In the rows, 128 means zero.
[ 96 182 163 167 137 102 117 103 106 139  84 138 162 119 129 124 138 152
 117 137 136 136 108  91  91 126 114 147 134  83 136  94  71 190 126 148] : 5
[ 83 186 164 180 132  98 122 109 108 127  92 124 155 120 127 131 133 142
 123 131 147 146 103  98  94 119 110 146 136  83 141  99  61 204 133 142] : 12
[137 119 158 189 149 108 143  84 111 119 199 115 151 118 154 143 133 148
 162 118 123 107  76 115 134 135 156 148 130  83 105 116  62 168 141 150] : 9
[130 114 136 179 133 102 147  73 109 133 201 136 148 125 165 135 137 165
 155 133 134  83  74 109 142 133 160 139 124  74  89 114  84 160 135 165] : 4
[ 84 206 158 177 137 108 130  89 100 121  80 134 167 127 142 116 150 163
 109 146 132 137 116  88 107 125 108 130 142  95 136  97  91 168 115 142] : 12
[ 87 183 164 185 114  98 134  87 100 110  82 122 166 112 144 147 139 139
 128 110 159 135 108  94 111 125  90 134 119  82 153 115  70 178 131 135] : 3
[ 97 200 162 185 122 102 115 106 115 117  83 108 159 116 131 136 139 144
 123 133 148 137 107  94  92 123 105 143 137  87 136 106  65 210 125 135] : 1
[138 121 158 187 133 102 140  72 108 119 198 127 157 116 146 142 135 164
 162 129 129  90  74 116 136 135 144 153 131  86  92 116  65 162 143 159] : 6
[ 89 198 164 164 136 101 116 109 116 118  74 126 164 109 148 142 136 153
 118 124 133 147 130 102  91 130 117 150 139  84 133  99  71 194 131 147] : 5
[132  81 139 182 137 109 148  93 108 152 228 137 132 119 167 125 123 166
 159 122 120  95  50 118 148 134 165 150 130  71  89 112  66 156 147 171] : 7
[ 94 199 152 186 124 101 117  88  93 117  92 131 155 136 118 116 146 165
 119 140 146 126 106  94 101 121  92 131 135  91 142 100  73 180 125 135] : 12
[ 87 203 140 178 117 108 122  98  91 107  80 138 158 136 128 112 144 165
 109 142 140 144 138  88  99 128  99 128 130  91 147 108  81 180 110 138] : 0
[ 99 205 152 185 122 111 118  84 100 109  82 123 161 131 134 120 142 158
 117 136 151 128 110  89  98 130 104 130 136  99 145 105  85 177 121 132] : 1
[ 86 206 160 188 120 100 125  85  94 111  82 126 160 126 125 117 140 160
 114 138 153 140 127  86 106 129  90 129 128  95 141 110  79 192 128 137] : 6
[141 111 153 187 144 104 140  74 111 131 209 133 160 125 148 136 136 159
 161 136 114  84  59 120 133 140 160 145 132  79  99 120  81 157 131 158] : 4
[143 123 150 181 141 103 137  81 111 130 205 141 162 114 149 138 139 155
 163 130 112  98  66 115 124 135 165 161 142  82 101 120  73 151 135 164] : 3
[138  90 153 186 126 112 142  89 104 158 222 139 139 121 151 123 126 168
 154 138 123  77  34 111 145 132 156 143 128  64  96 114  73 139 138 169] : 6
[145 119 146 192 131 104 128  92 116 122 209 129 156 130 127 143 134 166
 158 134 118  82  53 132 120 133 156 154 144  74 112 126  67 170 122 151] : 4
[ 87 198 164 182 126  98 116 115 111 131  79 126 156 122 132 120 142 151
 116 137 138 138 105 106  91 120 112 155 145  87 150 101  79 188 131 138] : 11
[127 138 132 176 137 112 155  67 106 118 190 149 160 128 167 128 144 168
 150 154 130  98  87  99 152 137 158 137 139  94  84 109 100 150 124 172] : 7
[101 191 162 183 121 104 119  85  91 118  84 122 162 131 129 124 137 151
 125 134 158 132 105  91 100 126  85 124 125  87 138 105  63 191 128 134] : 2
[132 127 139 181 135 103 146  70 112 124 208 145 154 133 143 126 143 166
 156 148 124  77  67 106 129 135 165 144 128  77  90 117  84 160 126 162] : 4
[ 92 182 160 174 129 111 121 100 103 126  81 124 162  98 165 140 147 150
 101 138 131 158 122  95 114 134 106 133 146  83 142 112  95 159 115 145] : 7
[139 106 146 182 130 101 130  79 114 131 200 132 152 119 139 134 131 166
 162 140 115  82  54 124 131 134 151 158 128  75  95 122  64 165 134 166] : 0
[130 135 158 183 139  96 140  62 108 129 197 127 163 112 150 145 132 158
 163 132 121  95  69 118 135 140 148 147 129  80  91 122  65 155 139 163] : 6
[105 182 152 182 126  96 118  98  99 130  83 125 152 134 118 120 144 153
 119 141 145 119 105  98  90 124  93 128 128  85 138 104  76 188 124 125] : 4
[ 90 209 152 177 135 110 128  79  99 111  80 136 169 123 143 116 148 154
 113 147 135 140 128  90 104 129 115 120 138 111 136  95  97 164 111 138] : 9
[ 88 195 172 181 138 107 110 104 111 122  72 124 162 115 144 130 142 144
 109 139 127 151 125 106  86 128 128 152 151  94 147 103  93 186 121 136] : 10
[ 90 191 170 189 137 107 110 107 117 115  78 111 164 108 140 138 139 142
 119 138 135 154 114 103  90 128 110 144 143  93 148 110  69 216 131 130] : 8
[ 96 188 147 177 130 115 121 105 115 122  74 129 157 131 134 126 142 159
 113 133 143 133 111  91  89 124 124 150 148  92 147  99  81 198 119 133] : 1
[138 122 151 187 139 110 143  82 116 111 189 119 153 115 159 155 136 151
 159 132 119 106  76 109 139 145 151 150 131  79 104 120  82 158 133 154] : 0
[ 88 195 167 178 144 104 130 111 109 134  73 127 160 122 122 125 138 144
 116 140 129 153 115  99  88 124 109 136 140  94 144  96  74 189 130 136] : 8
[130 124 130 174 126 111 150  71 107 122 199 149 156 129 154 125 135 180
 149 148 137  86  75 115 144 131 161 144 137  89  86 112  83 150 126 172] : 7
[ 93 201 151 188 119 111 114  96 108 110  74 115 162 110 158 141 156 148
 112 140 137 135 119  98 106 129 115 139 147  97 147 112  94 167 108 137] : 1
[143 115 140 185 131 100 135  80 119 120 199 121 152 114 163 150 133 163
 162 127 134  72  63 119 135 139 154 150 132  81  91 125  78 166 139 159] : 4
[123 131 136 179 135 110 152  64 103 114 203 147 153 136 145 131 131 166
 157 138 139  89  79 105 134 134 160 142 129  90 101 118  78 163 128 161] : 10
[132  98 138 184 135 112 138  93 112 155 235 129 134 120 162 121 132 167
 159 126 114  75  43 115 137 135 172 148 126  67  91 119  61 147 135 173] : 1
[102 185 151 184 118 101 115  83  87 120  86 138 153 135 120 120 143 165
 117 138 152 130 111  92 100 123  91 130 131  87 145 104  75 182 126 130] : 6
[ 90 180 164 180 112 115 116 104 107 107  66 118 166 103 169 151 146 147
 110 133 138 145 123 101 109 132 107 137 138  88 137 114  90 165 110 144] : 2
[112 141 133 175 135 112 158  62 113 108 190 143 153 128 151 126 136 170
 143 153 130 105  97 107 144 141 162 138 126  89  98 118  90 150 124 168] : 0
[ 88 196 159 176 134 107 119 107 111 119  88 125 155 125 130 126 137 149
 118 126 141 151 122  98  85 124 121 147 140  87 144  99  67 203 129 140] : 1
[ 97 188 145 173 119 113 124  86  94 122  77 151 167 136 125 112 141 169
 109 147 144 134 113  81  97 127 103 135 145  94 142  99  88 174 113 138] : 7
[ 97 180 174 176 112 104 120  91 103 120  67 124 169 100 163 141 147 146
 116 131 149 127 102 104 114 120  91 135 134  84 145 108  91 150 128 142] : 3
[122 129 139 185 136 111 153  70 105 121 198 140 152 136 151 121 136 169
 152 152 125  99  73 107 149 134 163 138 134  89  95 114  90 147 131 164] : 12
[ 97 206 149 179 118  94 126  95 102 112  81 126 162 126 107 125 143 151
 122 148 143 134 125 118  89 124  96 127 128  99 130 112  70 168 120 131] : 3
[106 194 139 177 128 102 125  96 108 123  74 123 159 114 128 127 149 154
 111 162 134 135 121  90  98 133 104 135 143 107 117 108  90 180 111 133] : 7
[131 123 152 187 129  99 135  67 111 119 204 125 159 122 141 141 130 160
 166 142 120  93  52 132 134 129 155 154 135  81  91 122  59 158 136 159] : 12
[104 172 165 200 119 113 115  97 116 110  78  89 154 100 175 157 147 143
 120 120 153 126  93  97 121 130  94 131 132  88 143 113  83 193 123 125] : 1
[131 104 146 184 131 105 145  98 110 151 234 138 137 119 151 124 129 162
 165 130 116  88  48 115 136 133 164 149 129  65 105 116  69 148 143 167] : 11
[132  83 143 174 128 110 150  97 118 163 233 142 129 117 157 121 125 174
 155 130 124  74  34 113 140 129 170 154 129  57  99 113  71 140 147 174] : 11
[ 96 198 156 188 127 119 120 104 112  95  64 115 159 108 166 145 162 157
 105 143 134 143 121  93 110 129 105 134 149  97 151 115 101 175 113 124] : 8
[126 147 150 187 146 102 138  66 118 117 213 121 158 114 152 144 137 153
 163 130 118 103  70 124 131 139 160 149 132  88  92 120  63 164 133 167] : 1
[ 97 175 168 175 144 107 113 111 115 123  76 122 158 107 138 135 137 147
 113 129 134 152 120  95  86 133 120 159 145  93 153 104  73 202 132 133] : 5
[139 119 154 184 131 102 142  70 102 129 204 130 158 114 154 141 132 157
 159 132 124 105  63 111 149 138 140 144 131  77  91 121  75 147 137 168] : 7
[ 96 169 165 181 145 105 118 104 107 123  84 124 150 116 134 131 138 138
 122 119 147 145 113  90  93 126 106 141 129  91 152  96  69 209 137 132] : 9
[100 184 155 180 136 104 129  90 102 132  83 133 159 134 139 119 149 162
 117 133 141 114 102  81 103 128 101 122 134  81 148  97  94 184 122 128] : 4
[120 137 145 181 129 108 148  64 103 122 202 135 152 122 158 129 137 164
 150 140 133  97  90 106 135 129 163 142 131  86  96 114  78 155 128 162] : 10
[ 89 192 164 183 137 104 116 108 107 131  97 135 162 125 112 117 140 155
 117 139 126 152 114  98  84 121 119 147 145  87 150 102  66 205 125 142] : 8
[ 91 186 161 187 116 115 116 101  99 107  71 115 157 107 165 148 153 150
 105 140 136 147 116 101 119 128  98 127 142  86 150 112 100 147 111 132] : 12
[138 123 153 185 134 101 134  77 113 118 198 122 159 116 141 142 127 159
 164 132 123  92  69 125 131 141 147 154 128  84  98 121  63 161 138 163] : 0
[135 119 145 177 141 107 143  74 105 130 202 144 160 130 143 126 128 169
 152 136 114 109  72 122 131 138 164 158 142  86  91 117  73 146 133 168] : 7
[130 102 142 189 133 120 147  90 102 143 220 139 137 123 171 120 131 168
 149 134 115 101  51 103 151 133 159 134 128  75  97 116  81 139 136 167] : 8
[126 127 140 178 135 115 159  56 105 117 192 152 158 135 159 124 140 171
 151 150 123  97  79  99 148 139 169 139 132  91  86 111 100 139 125 171] : 2
[ 81 201 172 166 134 102 123 106 107 122  75 127 168 110 146 134 134 148
 116 131 142 154 118 102  97 120 103 136 131  82 133 104  67 186 135 151] : 8
[132 126 141 174 132 102 139  67 116 130 197 138 158 119 152 129 129 174
 156 144 130  83  62 122 139 135 156 151 136  86  79 116  78 157 138 175] : 7
[124 151 131 181 128 113 148  59 112 118 187 137 155 138 154 123 147 179
 144 149 130  85  82 108 142 132 166 140 133  86  85 112  92 143 119 169] : 1
[126 103 151 192 127 106 147  82 100 151 219 131 140 113 161 118 136 168
 149 135 114  90  58 110 149 134 162 143 126  73  96 121  76 138 135 167] : 6
[ 87 187 162 183 131  92 125 115 112 134  93 122 153 120 113 135 128 140
 128 125 149 151 114 102  89 125 101 141 130  81 150 100  59 218 137 137] : 11
[134  82 140 189 129 105 141  95 111 162 240 132 131 117 160 124 128 170
 160 121 112  73  53 120 139 133 174 141 128  60  99 112  72 153 139 167] : 4
[ 78 206 167 176 136 101 126  94 105 124  85 132 160 114 138 118 142 150
 111 139 135 148 128  94  93 123 126 145 146  97 147 101  92 187 125 144] : 10
[136 118 145 189 130 101 133  80 105 136 217 130 148 120 143 134 133 162
 162 136 119  85  59 120 131 129 163 157 138  77 103 127  65 163 131 163] : 10
[ 92 198 154 182 117 106 128  91  96 115  77 121 162 121 147 123 141 158
 113 140 143 146 129  93 112 129 100 120 133  97 129 108  86 174 118 143] : 2
[138 128 161 192 134 106 139  74 109 121 204 126 160 125 142 138 136 163
 164 140 121  94  54 122 144 129 140 142 130  78  97 120  67 162 139 161] : 8
[ 95 204 143 177 126 109 111  91 110 105  76 128 160 118 141 122 148 174
 111 145 139 127 131  96  97 132 110 137 144 103 142 107  84 193 118 133] : 5
[ 87 211 154 180 123 103 119  87 101 101  76 126 169 125 135 123 142 160
 117 139 141 142 136  90 100 132 102 136 131  99 138 110  73 196 119 134] : 5
[138  98 152 188 132 108 133  80 110 134 208 134 152 116 146 136 125 157
 158 135 123 101  56 122 135 136 151 158 138  84  95 116  65 162 139 166] : 7
[130 108 146 176 141 107 154  69 111 134 205 141 153 117 151 146 120 158
 158 122 132 106  64 110 142 139 153 150 134  81  98 112  71 153 142 170] : 7
[ 88 192 166 183 120 104 118  99  96 109  70 111 160 107 161 143 148 142
 111 122 146 145 123 102 120 123  88 124 124  84 145 111  83 162 120 140] : 9
[135  96 145 184 128 111 137  94 109 152 222 132 137 119 155 119 130 167
 158 127 122  72  51 111 140 127 162 145 126  71  92 108  64 148 137 172] : 9
[137 115 146 186 132 110 141  70 112 118 196 130 159 119 147 141 136 160
 156 138 115  96  77 112 129 140 161 157 135  87 101 115  73 153 124 156] : 0
[ 96 187 180 190 118  96 110 105 106 120  78  96 160 103 149 134 143 143
 120 135 140 136 108 109 114 124  84 134 125  77 138 110  71 190 130 140] : 0
[ 85 191 157 176 138 106 123 108 111 115  72 126 156 121 136 129 139 149
 111 124 144 151 133  96  97 124 118 143 138  94 146 100  79 199 127 140] : 9
[152 111 153 192 135 117 126  89 120 120 203 126 157 121 136 146 136 167
 162 140 118  85  51 123 120 133 157 158 146  81 105 120  61 172 133 149] : 8
[ 87 179 159 180 118 113 113 109 101 117  73 121 155 110 165 144 152 147
 108 139 131 139 124 109 106 123 113 139 146  81 158 118  91 158 110 132] : 10
